Here is a tiny trained network, its code and every weight. The questions are about switching its units off for an input and a target symbol, where a switched-off unit gives its printed mean instead of its output.

import numpy as np


def w(rows, s, z=0):
    codes = np.array(rows[::2]) - 128.0
    scale = np.full(codes.shape[1], s)
    scale[-1] = z or s
    return codes * scale


def norm(h):
    return h / np.sqrt((h * h).mean(-1, keepdims=True) + 1e-5)


def f(y):
    return y / 2 * (1 + np.tanh(0.7978845608 * (y + 0.044715 * y**3)))


def softmax(a):
    e = np.exp(a - a.max(-1, keepdims=True))
    return e / e.sum(-1, keepdims=True)


def log_softmax(a):
    a = a - a.max(-1, keepdims=True)
    return a - np.log(np.exp(a).sum(-1, keepdims=True))


def net(x, mask):
    ids = ['αβγδεηθλμξπστφψω'.index(c) for c in x.split()]
    T = len(ids)
    res = E[ids] + P[:T]
    u = 0
    for l in range(2):
        r = norm(res)
        for j in range(3):
            rows = slice(2 * j, 2 * j + 2)
            q, k, v = (r @ M[l][rows].T for M in (Q, K, V))
            z = softmax(np.where(np.tri(T) > 0, q @ k.T / 2**0.5, -1e9)) @ v
            o = O[l][rows]
            res = res + np.where(mask[u + j], z, o[:, -1]) @ o[:, :-1]
        u += 3
        y = f(norm(res) @ A[l][:, :-1].T + A[l][:, -1])
        res = res + np.where(mask[u : u + 16], y, B[l][:, -1]) @ B[l][:, :-1]
        u += 16
    return log_softmax(norm(res)[-1] @ U[:, :-1].T + U[:, -1])


Q, K, V, O, A, B = {}, {}, {}, {}, {}, {}
E = w([
[114,132,130,118,128],'α',
[124,130,132,120,140],'β',
[128,125,127,112,132],'γ',
[118,130,130,112,136],'δ',
[122,132,128,127,126],'ε',
[129,129,128,116,137],'η',
[124,133,131,127,135],'θ',
[119,128,127,110,126],'λ',
[116,134,130,123,130],'μ',
[123,130,129,118,124],'ξ',
[113,76,2,168,168],'π',
[118,131,130,118,126],'σ',
[129,126,125,118,125],'τ',
[131,128,128,124,133],'φ',
[120,132,130,119,137],'ψ',
[125,126,126,116,124],'ω',
],0.0046)
P = w([
[135,143,111,136,125],'0',
[122,106,127,149,137],'1',
[134,107,150,147,122],'2',
[149,129,149,140,110],'3',
[151,118,78,133,72],'4',
[119,184,90,124,135],'5',
[30,135,178,123,253],'6',
],0.0032)
Q[0] = w([
[154,18,210,109,90],'0.h1',
[83,124,178,125,191],'0.h1',
[170,43,154,168,29],'0.h2',
[136,205,20,128,58],'0.h2',
[209,68,91,102,40],'0.h3',
[131,233,2,84,135],'0.h3',
],0.0081)
K[0] = w([
[132,214,42,133,142],'0.h1',
[223,204,165,104,40],'0.h1',
[92,166,8,114,194],'0.h2',
[66,2,160,162,175],'0.h2',
[46,108,33,151,209],'0.h3',
[92,12,229,161,147],'0.h3',
],0.0074)
V[0] = w([
[112,53,147,125,76],'0.h1',
[156,131,79,146,32],'0.h1',
[182,100,106,125,252],'0.h2',
[183,129,138,211,99],'0.h2',
[121,139,128,206,175],'0.h3',
[247,83,97,94,86],'0.h3',
],0.0036)
O[0] = w([
[96,66,102,61,117,67],'0.h1',
[154,68,140,162,75,124],'0.h1',
[197,140,115,104,236,138],'0.h2',
[121,85,92,231,133,4],'0.h2',
[79,157,139,255,169,70],'0.h3',
[214,49,82,97,139,95],'0.h3',
],0.0035,0.0014)
A[0] = w([
[142,204,64,110,106,228],'0.n1',
[183,81,122,160,69,178],'0.n2',
[228,127,240,133,33,134],'0.n3',
[168,178,167,134,95,90],'0.n4',
[134,186,19,79,78,255],'0.n5',
[101,42,149,150,215,71],'0.n6',
[102,212,84,111,123,198],'0.n7',
[46,61,165,126,173,71],'0.n8',
[133,235,39,168,97,211],'0.n9',
[157,103,97,183,109,50],'0.n10',
[153,72,125,224,150,138],'0.n11',
[22,129,188,78,21,117],'0.n12',
[109,162,65,194,122,173],'0.n13',
[176,156,47,98,144,244],'0.n14',
[82,145,167,254,76,212],'0.n15',
[85,151,204,115,71,105],'0.n16',
],0.0022,0.0017)
B[0] = w([
[111,51,190,137,165,218],'0.n1',
[129,156,182,153,194,129],'0.n2',
[82,123,105,188,231,151],'0.n3',
[57,100,83,116,147,121],'0.n4',
[122,50,219,162,172,249],'0.n5',
[164,178,55,62,26,105],'0.n6',
[142,34,175,150,157,209],'0.n7',
[195,254,33,107,75,112],'0.n8',
[90,62,194,113,168,195],'0.n9',
[92,215,117,126,148,77],'0.n10',
[109,166,155,60,107,106],'0.n11',
[197,137,115,166,132,173],'0.n12',
[131,112,187,100,185,142],'0.n13',
[116,39,239,111,156,219],'0.n14',
[124,80,208,100,185,146],'0.n15',
[200,90,35,158,183,141],'0.n16',
],0.0017)
Q[1] = w([
[74,103,97,88,153],'1.h1',
[156,135,123,129,136],'1.h1',
[19,2,192,66,224],'1.h2',
[12,30,190,88,227],'1.h2',
[82,88,163,120,186],'1.h3',
[208,201,96,190,60],'1.h3',
],0.0076)
K[1] = w([
[88,78,99,124,159],'1.h1',
[129,131,146,129,120],'1.h1',
[69,117,1,110,145],'1.h2',
[53,125,13,127,160],'1.h2',
[94,134,71,125,138],'1.h3',
[207,168,192,141,93],'1.h3',
],0.0082)
V[1] = w([
[136,161,139,109,111],'1.h1',
[132,139,117,152,147],'1.h1',
[144,138,252,77,52],'1.h2',
[154,155,171,79,158],'1.h2',
[79,152,114,165,120],'1.h3',
[183,149,89,159,119],'1.h3',
],0.004)
O[1] = w([
[146,108,178,149,125,107],'1.h1',
[111,106,109,98,107,106],'1.h1',
[70,166,48,1,67,144],'1.h2',
[129,173,1,133,129,198],'1.h2',
[166,172,193,92,155,64],'1.h3',
[81,76,144,97,173,5],'1.h3',
],0.0028,0.002)
A[1] = w([
[143,146,62,53,114,94],'1.n1',
[200,1,97,135,77,1],'1.n2',
[113,115,72,169,185,145],'1.n3',
[131,161,112,80,126,124],'1.n4',
[96,214,133,252,145,120],'1.n5',
[93,70,88,155,116,171],'1.n6',
[146,192,16,64,72,85],'1.n7',
[94,64,102,72,4,88],'1.n8',
[198,72,152,219,145,66],'1.n9',
[154,154,153,97,178,161],'1.n10',
[179,103,125,107,120,118],'1.n11',
[87,165,122,52,49,143],'1.n12',
[112,134,162,85,129,139],'1.n13',
[146,128,78,154,180,132],'1.n14',
[176,91,175,147,149,116],'1.n15',
[145,133,230,205,121,107],'1.n16',
],0.0043,0.0028)
B[1] = w([
[120,88,111,130,173,204],'1.n1',
[115,161,227,19,213,115],'1.n2',
[186,181,160,159,81,160],'1.n3',
[113,105,97,186,142,167],'1.n4',
[168,130,163,2,132,147],'1.n5',
[186,132,175,111,99,164],'1.n6',
[57,50,141,127,200,253],'1.n7',
[216,173,118,132,48,199],'1.n8',
[122,99,152,244,103,161],'1.n9',
[130,128,41,156,80,174],'1.n10',
[97,67,118,103,136,123],'1.n11',
[135,152,155,248,120,251],'1.n12',
[119,122,104,162,106,159],'1.n13',
[156,157,131,144,87,145],'1.n14',
[120,99,94,176,132,143],'1.n15',
[77,47,84,105,160,169],'1.n16',
],0.003,0.0024)
U = w([
[65,212,169,195,64,87],'α',
[206,231,108,94,178,172],'β',
[140,208,131,71,156,149],'γ',
[46,16,204,120,105,139],'δ',
[40,184,215,46,129,111],'ε',
[116,124,212,108,215,74],'η',
[113,48,11,124,2,170],'θ',
[203,110,191,44,112,108],'λ',
[199,120,161,70,67,134],'μ',
[197,160,162,133,41,130],'ξ',
[16,155,28,177,209,186],'π',
[145,106,143,154,147,6],'σ',
[245,178,26,169,149,25],'τ',
[202,68,166,241,158,230],'φ',
[193,43,41,17,198,86],'ψ',
[112,181,148,190,49,63],'ω',
],0.0097,0.0022)

Each question gives the input, a string of symbols that net reads in full, and the target symbol t.
The units are the heads (2 rows each of Q, K, V and O) and the neurons (one row each of A and B). Each row of codes is followed by its name. A weight is (code - 128) times the scale printed after its matrix; where a second scale follows, it is the last column's (O, A, B and U).
mask holds one flag per unit, layer by layer, with each layer's heads first. A switched-off unit (its flag False) gives its mean, the last column of its rows in O or B, instead of its output. The means were averaged over made-up inputs and are rounded, as every weight is.
A unit's drop is (log p(t) with every unit on - log p(t) with that unit switched off) / (log p(t) with every unit on - log p(t) with every unit switched off).
The circuit of an input: a set's keep is (log p(t) with only the set's units on - log p(t) with every unit switched off) / (log p(t) with every unit on - log p(t) with every unit switched off). Starting from the 12 units with the biggest drops (on a tie, the unit counted first), units are removed one at a time, each time the one whose removal leaves the highest keep (on an exact tie, the one counted first), for as long as the keep stays at least 0.8.
units of the circuit, in order: the units of the circuit, biggest drop first
most important unit: the unit with the biggest drop
top k neurons: the k neurons with the biggest drops, biggest first
which heads matter: for each layer, one digit per head in row order, 1 if its drop is at least 0.15 and else 0, layers parted by /
input δ σ λ δ φ λ φ, target π: most important unit : 0.h3
input π ε λ θ δ γ, target φ: which heads matter : 000 / 010
input δ β μ γ ε, target β: units of the circuit, in order : [0.h2, 0.h3, 1.n5]
input δ μ λ ξ λ δ γ, target ξ: which heads matter : 111 / 000
input π β δ δ γ δ μ, target φ: which heads matter : 001 / 010
input λ μ β δ δ, target ε: units of the circuit, in order : [0.h3, 1.n5]
input λ ε δ ε φ, target δ: which heads matter : 111 / 000
input δ β α δ γ λ δ, target π: which heads matter : 001 / 000
input ψ ε λ β μ, target δ: which heads matter : 111 / 010
input δ γ δ η, target π: which heads matter : 000 / 000
input μ γ γ δ, target ε: which heads matter : 101 / 000
input λ γ φ, target θ: top 2 neurons : [1.n8, 1.n7]
input φ δ η α α, target π: units of the circuit, in order : [0.h1, 0.h3]
input δ φ δ α, target π: which heads matter : 000 / 000
input π η δ α ε λ δ, target δ: units of the circuit, in order : [0.h2, 0.h1]
input δ α φ μ γ δ γ, target ε: which heads matter : 010 / 010
input φ η φ μ τ, target τ: most important unit : 0.h2
input β δ δ λ δ φ ε, target θ: which heads matter : 111 / 000
input δ δ τ ψ λ, target π: units of the circuit, in order : [0.h3, 0.h1]
input γ δ φ, target ψ: units of the circuit, in order : [1.h2, 0.h2]
input δ λ λ λ φ τ, target θ: units of the circuit, in order : [0.h2, 0.h1]
input α φ δ, target α: units of the circuit, in order : [1.h2, 0.h3, 1.n12]
input ε ε β η δ, target δ: which heads matter : 011 / 010
input δ δ μ, target π: most important unit : 1.h2
input δ γ δ δ δ ε ε, target π: which heads matter : 001 / 000
input ε δ ε τ δ δ δ, target λ: which heads matter : 111 / 010
input ψ β λ γ φ, target β: units of the circuit, in order : [0.h2, 0.h3, 1.n5]
input λ α σ, target θ: most important unit : 1.h2
